Below is a small trained network, with its code and all its weights. Each question gives an input and a class and asks what happens when units are switched off, that is, made to give their printed mean instead of their output.

import numpy as np


def w(rows, s, z=0):
    codes = np.array(rows[::2]) - 128.0
    scale = np.full(codes.shape[1], s)
    scale[-1] = z or s
    return codes * scale


def f(y):
    return y / 2 * (1 + np.tanh(0.7978845608 * (y + 0.044715 * y**3)))


def log_softmax(a):
    a = a - a.max(-1, keepdims=True)
    return a - np.log(np.exp(a).sum(-1, keepdims=True))


def net(x, mask):
    res = np.array(x, float).reshape(1, 4) / 4 @ E
    y = f(res @ A[0][:, :-1].T + A[0][:, -1])
    res = res + np.where(mask, y, B[0][:, -1]) @ B[0][:, :-1]
    return log_softmax(res[-1] @ U[:, :-1].T + U[:, -1])


A, B = {}, {}
E = w([
[43,240,20,59,239,27,176],'x0',
[164,110,169,73,164,136,164],'x1',
[132,113,84,123,108,137,96],'x2',
[252,150,233,173,229,2,10],'x3',
],0.0098)
A[0] = w([
[234,222,123,127,226,20,35,45],'N1',
[186,223,57,140,227,6,34,26],'N2',
[253,167,209,189,235,32,2,229],'N3',
[134,19,217,229,49,143,15,193],'N4',
[4,224,7,50,221,207,214,183],'N5',
[197,26,250,224,21,228,127,251],'N6',
[233,49,223,151,78,50,12,11],'N7',
[36,218,20,55,204,107,205,18],'N8',
[43,221,20,49,230,45,161,176],'N9',
[24,84,44,172,51,233,237,254],'N10',
[20,29,211,69,20,246,239,243],'N11',
],0.0088,0.0074)
B[0] = w([
[208,237,249,224,236,24,29,207],'N1',
[194,244,237,250,224,42,32,198],'N2',
[241,139,255,227,7,14,7,254],'N3',
[221,52,200,27,33,41,134,213],'N4',
[26,183,53,54,237,10,233,241],'N5',
[235,18,30,23,16,221,227,247],'N6',
[223,51,226,221,28,19,35,190],'N7',
[30,228,56,223,224,14,77,210],'N8',
[33,242,70,220,237,13,99,243],'N9',
[12,52,2,36,158,221,247,247],'N10',
[6,27,21,14,40,249,243,241],'N11',
],0.0086,0.026)
U = w([
[40,18,46,27,35,253,224,217],'0',
[23,209,25,42,234,36,238,241],'1',
[233,24,254,214,19,50,34,239],'2',
[210,226,226,216,239,29,26,1],'3',
],0.009,0.0077)

Each question gives the input, the list of numbers given to net, and the class t.
The units are the neurons (one row each of A and B). Each row of codes is followed by its name. A weight is (code - 128) times the scale printed after its matrix; where a second scale follows, it is the last column's (A, B and U).
mask holds one flag per neuron, in row order. A switched-off neuron (its flag False) gives its mean, the last column of its row in B, instead of its output. The means were averaged over made-up inputs and are rounded, as every weight is.
A unit's drop is (log p(t) with every unit on - log p(t) with that unit switched off) / (log p(t) with every unit on - log p(t) with every unit switched off).
most important unit: the unit with the biggest drop
top k neurons: the k neurons with the biggest drops, biggest first
drop of u: that unit's drop, to one decimal
input [0,-8,-8,8], class 2: most important unit -> N3
input [1,3,-2,7], class 3: top 3 neurons -> N1; N6; N2
input [-2,5,5,1], class 2: top 2 neurons -> N10; N11
input [0,1,-3,5], class 2: top 2 neurons -> N9; N3
input [0,3,-4,5], class 2: top 2 neurons -> N9; N3
input [0,7,-3,3], class 2: top 2 neurons -> N9; N5
input [3,2,-7,1], class 3: top 2 neurons -> N10; N11
input [0,-3,5,7], class 2: top 3 neurons -> N3; N9; N7
input [4,-1,-7,1], class 3: top 2 neurons -> N10; N11
input [0,8,4,1], class 2: top 4 neurons -> N10; N11; N9; N5
input [0,4,7,4], class 2: drop of N9 -> 0.4
